Rows lie near named flat spaces through zero. A row that begins with a name and a colon came from that space; any other row is followed by the name of its block's space that it lies nearest.
govam-rusi: -33  142  -29  -239  -95  -11  -29  -12  30  -366  -6  -40  4  26  229  52  135  44  -23  203
zug-bas: 139  -25  161  13  130  -144  103  127  -74  240  53  -305  -221  246  259  -177  -433  -144  31  -39
mutu-rek: 155  73  -171  -23  119  42  -192  -138  378  92  282  -120  47  -296  266  162  -126  492  -294  -17
zug-bas: -30  155  -21  -71  101  -143  -168  -70  -137  -347  -192  148  -119  -98  39  -49  281  -35  198  205
pata-tola: -214  83  171  -92  9  44  21  32  -99  -262  -209  31  166  198  -131  -108  91  -140  128  141
zug-bas: -194  76  -43  62  -149  -116  289  261  -70  -49  -116  -82  216  140  119  76  302  -151  96  37
govam-rusi: -308  -128  -25  70  -51  55  91  -78  62  -66  -76  -12  -24  37  -260  -152  118  101  -62  178
govam-rusi: 449  115  130  -512  -59  257  -237  -35  -237  -88  178  136  152  310  147  321  -289  -222  -21  -130
zug-bas: -86  -70  -147  150  -206  -2  250  22  -60  169  -168  23  -193  -55  -236  -131  -179  0  33  100
pata-tola: 53  -57  16  8  -339  -28  339  331  660  458  542  -510  605  -12  509  210  -401  18  -571  -372
govam-rusi: -53  87  -167  -485  58  -70  -461  -291  -476  -829  -323  633  -273  -32  -438  70  497  -71  370  512
govam-rusi: 155  223  357  -228  49  223  -8  -9  79  -264  -83  -4  310  192  86  -16  -241  -144  17  -59
govam-rusi: -221  -6  -136  12  -148  -459  402  253  96  -113  -65  -284  -57  73  295  -87  232  -116  -22  309
zug-bas: -170  -136  -128  17  71  -270  4  29  -82  -113  -29  19  -69  -34  -47  60  437  -16  53  151
pata-tola: -6  -112  23  125  34  -44  183  189  -31  401  62  -193  112  170  -4  50  -231  -43  -32  -161
mutu-rek: -156  79  -138  -15  -230  -8  83  -15  352  -178  49  -101  310  -303  173  180  308  202  -263  85
govam-rusi: 133  96  -245  -75  -103  -49  61  8  316  49  137  -53  203  -265  172  266  -56  305  -243  42
pata-tola: -72  -285  62  72  -138  -360  324  268  -227  139  47  -226  -299  258  141  -141  89  -487  97  -52
mutu-rek: -212  -195  -196  414  -129  86  81  7  179  232  147  108  -84  -281  -200  -82  240  176  -59  -243
mutu-rek: -154  -8  -35  -5  -50  -124  182  233  78  64  85  -250  282  120  232  174  163  14  -89  -21
pata-tola: 365  46  -58  -322  -20  396  -410  -381  -215  -189  36  442  -216  -65  -261  150  -146  90  17  15
pata-tola: 24  70  153  49  21  449  -213  -210  -165  -131  -178  441  56  -14  -477  -86  1  -45  192  -160
mutu-rek: -122  98  68  -133  -40  230  -33  -22  470  -25  125  -130  759  -101  -13  283  -63  310  -374  -59
govam-rusi: -78  243  159  -333  37  -267  161  300  116  -336  -29  -338  480  281  496  178  96  -124  -30  191
govam-rusi: 118  -59  36  -162  -64  19  -112  124  -362  -34  89  148  -33  222  31  164  124  -324  184  -190
zug-bas: -339  -68  215  255  160  -168  91  234  -474  -39  -301  144  -20  371  -261  -261  441  -501  490  -63
mutu-rek: -17  -86  129  227  126  262  -252  -139  -334  -26  -143  334  -245  -86  -363  -118  173  -94  316  -279
govam-rusi: 171  -12  -153  19  -29  71  -105  -219  -40  -14  -31  137  -323  -256  -62  18  -7  157  -17  63
mutu-rek: -35  58  -98  -106  -55  135  -29  -31  194  -4  35  -2  427  -130  -61  311  45  264  -202  8
pata-tola: -235  -19  -207  -87  -147  -259  163  213  -166  -164  -14  -18  -67  188  107  32  354  -113  115  230
mutu-rek: 13  -129  108  -178  133  -165  -124  16  -81  26  186  -266  -229  249  240  -101  -188  -89  -61  84
pata-tola: -360  -11  283  219  90  -32  184  142  207  -93  -118  -226  229  68  -16  -263  59  -44  32  -60
mutu-rek: -160  20  -44  -75  -142  -246  270  218  158  -6  10  -314  195  86  247  44  -18  -34  -135  163
pata-tola: -407  -29  -254  90  -220  -48  105  -126  189  -369  -90  68  -81  -260  -81  -81  616  224  -100  340
zug-bas: -661  -187  -268  335  -446  -490  777  594  538  333  249  -683  423  54  442  -14  314  26  -377  61
pata-tola: -110  120  -142  -187  -150  -143  84  117  -51  -278  -116  130  154  50  -27  95  195  -76  89  227
govam-rusi: 111  8  -120  -35  56  -344  113  102  -114  -33  -62  54  -241  48  61  -66  13  -143  155  165
mutu-rek: -164  -124  -180  -116  -181  -70  -36  -34  118  -21  139  -145  32  -120  63  137  101  150  -240  137
pata-tola: -5  6  -226  53  -237  143  -84  -169  73  -74  19  221  -53  -341  -109  101  246  138  -93  2
zug-bas: -141  -195  -196  87  -135  -256  247  117  -151  177  -111  -70  -255  20  -173  -72  -61  -74  56  164
zug-bas: -581  -164  -46  434  -191  -263  545  474  -104  241  -128  -260  10  265  -34  -270  251  -239  194  -34
govam-rusi: 65  -24  139  -14  -203  387  107  -79  117  27  10  178  218  46  -299  -19  -208  -82  -99  -189
pata-tola: 246  45  219  -4  465  227  -597  -387  -646  -225  -316  581  -669  77  -501  -341  -109  -149  577  -2
pata-tola: -134  -38  93  -200  -64  -181  33  14  -64  -238  -60  -68  -95  203  12  -186  -5  -241  18  265
govam-rusi: -106  -70  -339  192  -237  -109  156  137  163  288  221  -88  -49  -157  153  59  86  153  -154  -50
mutu-rek: -92  1  87  -278  22  -291  83  37  -73  -306  -191  -144  15  145  35  -25  19  -168  26  360
pata-tola: 162  79  72  -236  208  -246  -56  -62  -184  -277  -261  73  -162  48  -64  -30  -96  -112  190  291
govam-rusi: -312  -79  -63  94  -247  -197  488  233  120  22  -14  -234  -27  245  88  -230  77  -142  -65  210
govam-rusi: 45  104  55  -175  -71  -67  19  200  32  -23  190  -155  163  229  364  62  -86  -145  -41  -56
zug-bas: 418  87  134  -367  -9  68  -60  -12  -64  67  169  -166  -48  254  331  114  -514  -129  -122  -15
mutu-rek: 426  123  171  -263  310  351  -524  -561  -317  -317  -198  470  -555  8  -352  -231  -334  48  215  191
zug-bas: -27  302  -92  -150  140  284  -421  -146  -71  -343  -77  397  405  -121  -115  320  440  272  119  14
pata-tola: -135  -42  67  -167  27  -217  -83  -147  139  -199  -18  -227  -178  -10  107  -237  -112  4  -163  369
mutu-rek: -363  35  264  -120  -80  -216  162  209  -334  -308  -350  44  118  481  -200  -314  156  -614  319  264
mutu-rek: -233  -109  -325  -6  -247  -682  355  356  57  47  147  -356  -146  61  478  0  332  -190  -93  299
zug-bas: -184  17  -55  -84  -289  46  125  -36  -79  -85  -118  21  -58  145  -107  -155  6  -151  -38  266
mutu-rek: 86  -209  -105  367  0  359  -122  -10  221  622  510  -139  -88  -181  124  85  -234  379  -247  -591
zug-bas: 51  116  2  -166  -48  53  -7  -91  388  -101  139  -278  294  -164  346  206  -14  282  -370  96
zug-bas: 123  74  85  -208  171  -17  -169  -53  -155  -109  -39  -85  -44  110  147  100  -78  25  44  97
zug-bas: -233  -58  -207  101  -447  -409  604  410  47  32  -32  -220  -37  88  239  -77  187  -310  5  139
-436  -90  -247  533  -290  -82  355  313  275  400  173  -276  118  -173  204  -73  275  149  -133  -220
govam-rusi
136  171  241  -370  147  262  -240  -338  -287  -569  -386  381  -97  158  -392  -103  -54  -107  233  316
govam-rusi
131  -135  126  180  119  -167  -58  222  -39  395  322  -106  -15  143  241  -51  -75  -305  41  -429
mutu-rek
182  177  147  -485  198  50  -341  -199  -247  -519  -140  135  -137  172  37  34  -84  -25  153  296
pata-tola
327  102  -215  -316  17  215  -365  -242  -323  -231  -40  432  -226  -108  -172  288  15  160  147  83
pata-tola
124  -69  2  184  28  221  -81  -166  13  30  -16  261  -211  -235  -275  -86  -52  96  77  -208
govam-rusi
250  69  -167  -329  -199  115  -46  -192  204  -34  132  -70  27  -143  142  229  -296  239  -345  196
zug-bas
100  8  364  137  295  -51  97  257  -548  199  -292  62  -10  470  -168  -122  -144  -513  503  -256
pata-tola
164  -164  114  121  125  -155  71  60  -54  189  57  -107  -285  9  48  -128  -218  -151  71  -175
mutu-rek
134  174  -88  -118  -166  90  97  -3  137  -142  -66  230  216  -94  -101  98  -72  14  -17  45
govam-rusi
-60  8  195  -36  7  -314  255  262  47  -19  -20  -353  142  206  342  -55  0  -295  -7  28
pata-tola

Rows lie near named flat spaces through zero. A row that begins with a name and a colon came from that space; any other row is followed by the name of its block's space that it lies nearest.
kupu_disu: 504  53  -219  47  -295  157  48  153  -185  49  292  363  369  -622  -27  216  37  326  -13  -81
gab_mezaz: -67  25  -69  -89  34  -146  11  318  30  48  168  -86  203  16  -130  -105  91  336  243  -55
gise_kebur: -94  40  64  138  161  2  17  -217  361  100  -464  163  -237  167  27  13  86  -521  -98  248
gise_kebur: -42  5  -526  9  -358  -54  -327  464  -161  68  34  -134  -283  -249  -6  -104  -77  374  152  -149
zuded_vuf: 234  58  -42  167  141  177  268  -318  -545  56  -148  452  132  -654  121  367  185  -700  -5  -207
gise_kebur: -174  -115  104  -182  122  -111  43  143  334  -225  185  -93  -136  90  -246  66  -95  -80  206  77
kupu_disu: 94  62  287  110  -123  -4  220  -453  -468  -30  34  -16  24  -229  208  37  -31  -368  -256  -246
gab_mezaz: 105  -92  -401  -7  -69  -34  -204  364  391  209  -247  189  20  -277  -193  120  278  69  314  112
gab_mezaz: -408  -89  574  16  127  -48  364  -300  -113  -442  279  -623  -12  637  217  -356  -152  -69  -218  73
por_des: -305  -102  146  46  352  37  89  -379  271  -200  -405  14  -529  267  48  177  -46  -940  -54  229
kupu_disu: 42  31  -226  -52  -220  16  -32  296  -29  36  289  61  315  -81  -53  72  53  524  84  96
tumep_kono: 281  -52  -59  1  -330  -45  -94  -184  -532  -93  279  -161  -231  -317  122  151  -247  -18  -141  -488
zuded_vuf: 235  51  -492  -135  -63  -32  -454  56  -32  116  -154  217  -380  -60  155  274  -145  12  36  15
kupu_disu: -194  55  110  95  37  196  126  -141  -431  -84  -46  -53  101  -45  251  -173  58  -94  -146  28
kupu_disu: 116  188  128  -15  34  87  -157  -272  -534  -161  239  -49  -142  237  396  -132  -294  102  -321  -136
tumep_kono: -429  2  -108  107  144  55  29  238  467  -15  -553  -197  -393  46  -135  -195  109  -316  122  217
por_des: 14  -227  -99  -208  32  -133  34  316  374  -92  74  -131  55  -91  -205  12  59  178  345  87
por_des: 172  45  -185  89  -440  40  -162  207  -260  46  288  -194  65  -72  59  -168  -144  649  -154  -208
zuded_vuf: 96  88  -88  43  -196  189  120  -125  -918  -155  401  97  237  -414  328  123  -43  66  -131  -214
kupu_disu: 40  -99  -62  -161  174  -158  -111  277  585  114  -124  96  64  50  -274  1  158  95  329  155
gise_kebur: -127  -64  29  91  122  15  -20  168  228  -118  -30  -73  -138  21  -144  -131  102  -167  151  0
por_des: -118  -99  154  -111  383  -81  26  -302  192  117  -428  282  -160  12  -67  165  102  -714  129  122
por_des: -76  11  -38  6  44  0  17  -64  61  58  -206  -23  -180  20  -47  84  -68  -173  -36  -12
zuded_vuf: -249  -68  196  -155  195  -132  -8  -333  181  22  -147  101  -150  417  17  124  -96  -365  -56  254
por_des: 153  174  -362  48  -285  42  -149  376  -272  121  90  -151  93  -142  141  -205  -61  700  -36  -132
gise_kebur: 145  98  140  106  370  -53  96  -45  555  190  -285  317  125  73  -270  155  258  -363  120  86
tumep_kono: 359  -66  -279  111  -503  -23  -127  297  -247  102  373  -104  174  -278  -43  -101  -74  672  -17  -305
gab_mezaz: -244  -203  -75  94  219  74  455  483  509  -123  -136  -184  283  -230  -397  -6  391  -76  449  162
gise_kebur: -350  -412  -258  25  24  131  157  777  706  -229  21  -58  150  -453  -597  -7  444  -19  665  266
kupu_disu: -174  -150  478  65  113  11  373  -442  33  -301  150  -128  -40  250  10  52  -107  -499  -189  84
zuded_vuf: 79  57  -85  60  -26  -38  -147  123  325  145  15  152  122  218  -103  14  98  219  11  155
zuded_vuf: 16  65  29  -52  27  85  67  -310  -567  -105  76  4  -38  -46  319  132  -145  -165  -180  -95
kupu_disu: 126  -227  -77  -61  -268  -126  -66  -37  179  -18  108  -146  0  38  -7  128  19  113  29  31
por_des: -22  -77  178  -165  293  -18  -17  -68  192  -103  53  99  117  220  9  1  65  -77  114  196
zuded_vuf: 30  -33  317  172  223  57  363  -385  58  97  -314  365  181  -324  -82  159  292  -798  -7  40
por_des: 78  11  -4  74  27  120  51  -192  -345  31  -66  233  -30  -317  55  141  -1  -343  -61  -139
por_des: 12  -8  59  -69  -57  -184  93  -141  -80  -229  233  -407  -215  272  127  115  -212  -10  -78  -153
gise_kebur: 124  1  77  -29  -247  -46  109  48  -227  -97  459  -262  308  95  80  -72  -90  554  -102  -121
gise_kebur: -98  75  -93  -64  -30  -70  -136  -137  -155  83  -156  67  -292  -69  36  171  -99  -273  -33  -94
gise_kebur: -53  27  49  65  92  140  53  -164  -143  -109  -68  76  -105  -68  98  77  -7  -317  -89  21
zuded_vuf: -7  -101  -229  -81  59  -77  -259  117  604  171  -373  302  -298  -60  -249  198  70  -293  200  234
por_des: 50  111  202  -20  129  -36  -133  -605  -661  212  -93  323  -105  137  296  45  -201  -385  -298  -185
gab_mezaz: 224  212  -243  138  -37  137  -327  -209  -154  158  -389  166  -523  -67  194  122  -218  -259  -297  -151
gab_mezaz: -323  22  129  -124  84  -60  69  58  -43  -120  96  -285  -42  235  -36  -99  -95  111  35  -8
gab_mezaz: 329  228  240  -130  377  6  -324  -438  -447  127  -53  268  -70  275  372  -128  -200  -65  -239  -191
kupu_disu: -55  -47  -87  40  66  119  163  11  -38  -77  -8  200  106  -190  -2  168  108  -226  77  162
tumep_kono: 48  -82  280  192  -354  44  26  -174  -442  -37  275  -120  98  -186  78  -321  -39  82  -225  -293
gab_mezaz: -75  -80  63  182  254  93  154  -207  18  -34  -321  132  -258  -254  -141  219  140  -839  78  -148
tumep_kono: -77  6  -431  32  -42  118  -106  405  -147  -20  -101  4  -136  -395  -28  9  92  50  239  -65
gise_kebur: -319  12  -325  -79  -62  -78  -179  399  594  23  -284  -159  -262  226  -97  -63  50  183  168  387
zuded_vuf: 265  -33  -2  104  -350  -30  0  96  -254  90  192  -251  316  -50  200  -374  40  626  -121  -155
gise_kebur: -153  -43  180  -339  -168  -244  -23  -34  177  61  265  -92  319  388  8  -30  -79  525  -15  286
gab_mezaz: -241  22  -298  33  81  46  -376  221  301  -80  -194  -149  -511  415  21  -75  -97  9  27  176
kupu_disu: 504  -89  -113  -43  -348  75  20  -151  -672  4  554  332  384  -604  71  387  -46  173  -44  -330
tumep_kono: 433  93  -417  70  -397  32  -211  333  -300  81  235  -80  -4  -386  46  -5  -122  598  -18  -358
zuded_vuf: -13  80  -67  134  157  -49  -49  278  632  93  -262  -183  -126  344  -209  -162  73  154  66  86
kupu_disu: -246  44  50  -20  179  51  -18  165  165  4  -74  -7  154  207  -22  -191  164  128  100  223
tumep_kono: -419  -52  152  204  -50  223  199  379  -131  -196  162  -183  196  -231  -169  -487  180  147  119  -10
gise_kebur: 417  70  -392  87  -221  125  -271  276  -357  -43  271  105  -61  -351  136  -25  -104  376  7  -246
zuded_vuf: -40  -76  218  -151  53  -195  -85  -57  308  101  -5  1  25  260  -135  -112  -37  76  44  75
por_des: -84  76  -91  26  69  -71  -22  188  310  42  -199  -65  -170  23  -125  -42  44  -57  108  38
gab_mezaz: -332  -124  159  -254  427  -134  207  -142  478  -281  -36  -196  -190  590  -76  271  -117  -346  125  349
gab_mezaz: -287  -168  691  157  505  182  601  -691  -257  -322  -159  -230  -58  213  76  6  -27  -948  -221  -111
tumep_kono: -84  76  -167  -157  19  -102  -106  190  522  -47  -82  -211  -260  425  -64  71  -219  291  -12  253
tumep_kono: -69  -118  149  -228  18  -237  28  -67  450  -27  149  -4  81  295  -180  209  -13  16  107  211
por_des: 502  -19  -14  -234  -306  -227  -439  -166  -721  106  442  -114  -100  -169  198  -31  -333  444  -89  -677
kupu_disu: -86  -8  -202  73  75  137  42  -63  -237  -42  -181  152  -107  -244  127  196  113  -406  51  43
gise_kebur: -83  95  129  -76  -53  -27  35  44  -46  -174  328  -245  128  363  134  -160  -138  433  -125  99
por_des: -172  -20  142  -19  222  -72  -137  -380  282  -138  -274  -235  -591  625  132  81  -224  -476  -207  106
kupu_disu: -7  -282  841  -11  -22  -253  421  -815  -151  -191  311  -219  68  140  -76  145  -80  -685  -211  -322
gise_kebur: 50  -150  547  9  99  -244  393  -468  260  13  -26  -301  95  287  -167  104  -11  -332  -116  -184
kupu_disu: -66  -152  13  -177  188  -183  19  94  407  -32  68  87  44  117  -250  207  97  -138  301  136
tumep_kono: -185  -13  157  49  218  -15  214  -117  252  75  -283  65  92  98  -90  38  187  -342  48  178
por_des: -20  22  -71  63  370  149  -112  -68  347  203  -659  420  -324  -256  -226  175  123  -701  107  58
tumep_kono: -309  71  180  173  -1  94  83  69  -189  33  -93  -138  26  -24  -40  -386  66  1  -63  -99
gab_mezaz: 13  100  -2  -123  -243  3  -131  36  -336  10  397  -32  212  156  132  -91  -203  616  -168  -6
gab_mezaz: -443  -101  187  -30  -189  -116  -16  52  -104  -116  226  -340  -82  232  -69  -272  -82  136  -5  -41
por_des: -113  67  -177  84  68  79  -20  333  286  22  -207  70  -64  -126  -122  -125  128  7  150  158
tumep_kono: 21  97  -208  -78  13  208  0  289  -368  -246  390  -47  244  -89  181  3  -17  469  64  43
zuded_vuf: 176  85  -97  217  -155  0  -7  291  -55  99  76  -28  126  -232  -72  -263  113  279  51  -210
zuded_vuf: -495  -111  25  -34  290  -77  131  194  762  -12  -433  -13  -275  194  -373  -5  100  -441  261  373
gab_mezaz: -294  -27  101  -54  -387  -115  -122  -77  -213  -30  74  -579  -105  350  246  -330  -129  422  -230  -38
zuded_vuf: -215  -49  59  -39  194  -94  -55  59  608  -68  -135  -198  -242  509  -200  37  -33  -83  60  190
tumep_kono: -169  187  -681  -6  331  66  -328  925  786  181  -642  -27  -420  -9  -326  -182  107  288  452  220
gise_kebur: 213  125  -236  17  61  153  -104  190  -217  94  52  400  144  -268  49  -8  -14  184  46  31
gab_mezaz: -96  76  -265  -51  300  67  -229  413  244  126  -333  157  -150  -229  -242  -13  186  -81  353  -32
kupu_disu: -426  3  -109  50  381  65  166  69  99  51  -609  67  -209  -93  -3  -62  206  -601  212  218
-60  95  -241  248  80  184  -17  34  75  34  -464  61  -329  -62  121  -58  41  -334  -90  124
gise_kebur
58  -105  -70  -125  -162  -150  -8  175  -34  21  331  69  368  -88  -25  20  159  326  210  68
zuded_vuf
70  -99  302  -95  60  68  200  -283  -502  -66  308  266  537  -168  220  -46  130  -33  -20  65
kupu_disu
61  61  541  -140  681  139  200  -704  -155  -226  -137  342  -142  80  130  302  -129  -953  -151  -3
gab_mezaz
57  -32  -116  -64  -18  39  -168  15  -157  -150  47  -153  -221  29  194  -50  -118  59  -20  -55
por_des
366  -49  -447  75  -293  54  6  239  -296  -35  57  -154  -24  -540  135  126  38  209  98  -274
por_des
42  91  -95  -56  345  42  -49  -52  -19  161  -268  416  86  -111  32  170  184  -317  150  114
tumep_kono
368  -6  -23  97  -177  178  172  -116  -464  88  226  258  492  -337  160  62  43  257  -152  -71
gise_kebur
451  118  -356  11  -147  -1  -303  40  -310  121  -13  140  -125  -286  238  99  -44  146  -27  -234
zuded_vuf
217  213  -8  158  -138  172  -31  -82  -521  41  140  28  75  -112  213  -127  -152  261  -295  -242
gab_mezaz
21  6  189  10  -286  39  -88  -460  -748  -178  413  -184  -62  231  440  -63  -301  109  -425  -181
zuded_vuf
-66  -6  -49  -110  -149  -111  59  -175  -296  -216  171  -283  -204  160  317  78  -229  -6  -130  9
kupu_disu
244  -158  85  75  -252  -12  234  61  -98  -65  452  25  425  -232  -113  20  56  274  30  -101
gise_kebur
-51  -21  75  -79  126  -109  44  -296  77  -32  -131  -5  -257  172  25  253  -122  -416  -58  17
gab_mezaz
59  111  114  -29  194  -23  -139  -116  46  53  -154  51  -207  117  9  -62  -104  -147  -65  -98
tumep_kono
247  8  -36  -207  -39  58  10  26  -518  -161  538  151  298  -188  164  94  -175  379  16  -90
kupu_disu
141  -7  440  -66  86  -92  267  -190  -73  -20  405  -7  524  173  -77  -12  25  226  -55  -95
gise_kebur
-43  -26  77  280  -265  232  244  -76  -401  -119  186  44  234  -371  85  -59  141  -106  -151  -59
zuded_vuf
102  -44  -151  84  -179  180  136  110  -446  -243  365  -22  136  -289  165  7  -56  170  -28  -61
por_des
131  77  -57  7  -357  96  -213  -23  -369  -17  373  -80  196  232  315  -186  -169  687  -309  47
gab_mezaz
315  230  -350  -266  164  -115  -379  409  526  130  -71  211  -37  33  -98  174  18  421  246  143
tumep_kono
-461  -44  119  3  73  100  187  -238  -361  -351  32  -248  -387  96  144  59  -221  -495  -126  -2
zuded_vuf
-283  -220  12  -73  -87  -204  221  104  580  89  -233  -249  71  180  -229  25  147  5  167  281
por_des
151  140  388  162  96  115  -14  43  -389  82  306  39  431  -4  -29  -508  66  408  -103  -344
tumep_kono
